Here is a tiny trained network, its code and every weight. The questions are about switching its units off for an input and a target symbol, where a switched-off unit gives its printed mean instead of its output.

import numpy as np


def w(rows, s, z=0):
    codes = np.array(rows[::2]) - 128.0
    scale = np.full(codes.shape[1], s)
    scale[-1] = z or s
    return codes * scale


def norm(h):
    return h / np.sqrt((h * h).mean(-1, keepdims=True) + 1e-5)


def f(y):
    return np.maximum(y, 0)


def softmax(a):
    e = np.exp(a - a.max(-1, keepdims=True))
    return e / e.sum(-1, keepdims=True)


def log_softmax(a):
    a = a - a.max(-1, keepdims=True)
    return a - np.log(np.exp(a).sum(-1, keepdims=True))


def net(x, mask):
    ids = ['ΓΦΩβεηλψ'.index(c) for c in x.split()]
    T = len(ids)
    res = E[ids] + P[:T]
    u = 0
    for l in range(2):
        r = norm(res)
        for j in range(2):
            rows = slice(2 * j, 2 * j + 2)
            q, k, v = (r @ M[l][rows].T for M in (Q, K, V))
            z = softmax(np.where(np.tri(T) > 0, q @ k.T / 2**0.5, -1e9)) @ v
            o = O[l][rows]
            res = res + np.where(mask[u + j], z, o[:, -1]) @ o[:, :-1]
        u += 2
        y = f(norm(res) @ A[l][:, :-1].T + A[l][:, -1])
        res = res + np.where(mask[u : u + 4], y, B[l][:, -1]) @ B[l][:, :-1]
        u += 4
    return log_softmax(norm(res)[-1] @ U[:, :-1].T + U[:, -1])


Q, K, V, O, A, B = {}, {}, {}, {}, {}, {}
E = w([
[77,207,144],'Γ',
[74,135,117],'Φ',
[119,254,107],'Ω',
[110,105,56],'β',
[116,239,105],'ε',
[207,119,253],'η',
[75,160,101],'λ',
[141,211,141],'ψ',
],0.016)
P = w([
[254,27,188],'0',
[113,31,34],'1',
[104,79,41],'2',
[103,80,32],'3',
[111,137,78],'4',
[104,127,74],'5',
[101,130,95],'6',
[100,145,104],'7',
[117,164,101],'8',
[127,176,124],'9',
],0.0045)
Q[0] = w([
[81,185,41],'L0H0',
[122,249,4],'L0H0',
[205,160,146],'L0H1',
[64,168,200],'L0H1',
],0.011)
K[0] = w([
[248,90,249],'L0H0',
[152,69,254],'L0H0',
[196,135,21],'L0H1',
[199,82,194],'L0H1',
],0.012)
V[0] = w([
[254,64,185],'L0H0',
[53,30,217],'L0H0',
[217,84,137],'L0H1',
[99,71,63],'L0H1',
],0.0091)
O[0] = w([
[181,222,240,141],'L0H0',
[83,2,248,202],'L0H0',
[59,142,248,1],'L0H1',
[243,159,184,211],'L0H1',
],0.0085,0.0039)
A[0] = w([
[57,147,145,146],'L0N0',
[170,9,95,255],'L0N1',
[131,132,124,87],'L0N2',
[128,195,118,144],'L0N3',
],0.015,0.0046)
B[0] = w([
[127,112,207,160],'L0N0',
[136,162,254,255],'L0N1',
[48,164,43,128],'L0N2',
[70,116,185,191],'L0N3',
],0.0084,0.0091)
Q[1] = w([
[109,138,65],'L1H0',
[117,252,145],'L1H0',
[139,128,60],'L1H1',
[143,35,154],'L1H1',
],0.018)
K[1] = w([
[95,3,90],'L1H0',
[180,88,240],'L1H0',
[58,29,135],'L1H1',
[124,166,1],'L1H1',
],0.01)
V[1] = w([
[186,214,165],'L1H0',
[116,154,82],'L1H0',
[179,137,166],'L1H1',
[253,9,61],'L1H1',
],0.014)
O[1] = w([
[237,141,66,253],'L1H0',
[71,216,95,24],'L1H0',
[164,46,119,236],'L1H1',
[85,59,6,32],'L1H1',
],0.013,0.005)
A[1] = w([
[69,106,234,253],'L1N0',
[127,142,124,68],'L1N1',
[38,253,207,10],'L1N2',
[214,238,216,213],'L1N3',
],0.007,0.0044)
B[1] = w([
[178,165,200,215],'L1N0',
[131,73,105,128],'L1N1',
[148,114,128,142],'L1N2',
[118,10,48,254],'L1N3',
],0.014,0.0088)
U = w([
[24,189,196,194],'Γ',
[65,38,225,173],'Φ',
[97,186,101,192],'Ω',
[212,71,65,41],'β',
[101,187,103,166],'ε',
[108,126,141,44],'η',
[12,45,93,196],'λ',
[210,245,163,2],'ψ',
],0.012,0.0044)

Each question gives the input, a string of symbols that net reads in full, and the target symbol t.
The units are the heads (2 rows each of Q, K, V and O) and the neurons (one row each of A and B). Each row of codes is followed by its name. A weight is (code - 128) times the scale printed after its matrix; where a second scale follows, it is the last column's (O, A, B and U).
mask holds one flag per unit, layer by layer, with each layer's heads first. A switched-off unit (its flag False) gives its mean, the last column of its rows in O or B, instead of its output. The means were averaged over made-up inputs and are rounded, as every weight is.
A unit's drop is (log p(t) with every unit on - log p(t) with that unit switched off) / (log p(t) with every unit on - log p(t) with every unit switched off).
The circuit of an input: a set's keep is (log p(t) with only the set's units on - log p(t) with every unit switched off) / (log p(t) with every unit on - log p(t) with every unit switched off). Starting from all 12 units, units are removed one at a time, each time the one whose removal leaves the highest keep (on an exact tie, the one counted first), for as long as the keep stays at least 0.8.
circuit, biggest first: the units of the circuit, biggest drop first
most important unit: the unit with the biggest drop
k most important neurons: the k neurons with the biggest drops, biggest first
top k neurons in layer l: the k neurons of layer l with the biggest drops, biggest first
heads that matter: for each layer, one digit per head in row order, 1 if its drop is at least 0.15 and else 0, layers parted by /
drop of u: that unit's drop, to one decimal
input λ Φ Φ λ ψ ψ Φ Ω, target λ: circuit, biggest first => (L0H0, L1H0, L0N1)
input β Φ λ λ β β Ω λ ε, target β: heads that matter => 00 / 00
input λ ψ Φ β β ψ ψ β, target λ: heads that matter => 10 / 11
input β ψ Φ ψ Γ Φ Ω Γ β Ω, target β: heads that matter => 10 / 00
input Ω Φ Γ, target Ω: circuit, biggest first => (L0H0, L0N1, L1H0)
input λ ψ ψ β Γ, target λ: circuit, biggest first => (L0H0, L0N1, L1H0)
input Γ Φ Φ ψ, target Γ: heads that matter => 11 / 10
input β Φ Φ Φ Φ, target β: circuit, biggest first => (L0H0, L0N1)
input Ω β β, target Ω: circuit, biggest first => (L0H0, L1H0)
input λ β β β ψ β β λ, target λ: circuit, biggest first => (L0H0, L1H0, L0N1)
input Γ Φ ε β Γ Φ λ Ω λ, target Γ: most important unit => L1H0
input λ β Φ Ω, target λ: heads that matter => 11 / 01
input λ β β Φ Φ ψ Ω Ω ψ β, target λ: heads that matter => 11 / 11
input ψ ψ Φ Φ β Φ, target ψ: most important unit => L0H0
input λ Γ Φ ε, target λ: circuit, biggest first => (L0H0, L1H0)
input Γ β β Φ Ω ε ε β, target Γ: circuit, biggest first => (L1H0, L0H0, L1N3)
input ε ψ Ω Φ β λ Φ, target Ω: circuit, biggest first => (L0H0, L1H0)
input Ω Φ Ω, target Ω: circuit, biggest first => (L0H0, L0N1, L1H0)
input Ω β Φ Ω λ, target Ω: circuit, biggest first => (L0H0, L1H0)
input ψ Φ λ β Φ ε ψ ε λ, target ψ: most important neuron => (L0N3)
input Γ λ β Φ β β Φ β Γ, target Γ: top 2 neurons in layer 0 => (L0N1, L0N0)
input Ω β ψ β ψ β λ ψ ψ, target Ω: circuit, biggest first => (L0H0, L0N1, L1H0)
input β Γ Φ Φ Φ Φ Γ λ Ω, target β: drop of L1N3 => 0.1
input Φ Φ Φ β Φ ε, target Φ: drop of L1N2 => 0.0
input λ ε Γ λ ψ, target λ: drop of L1H1 => 0.6
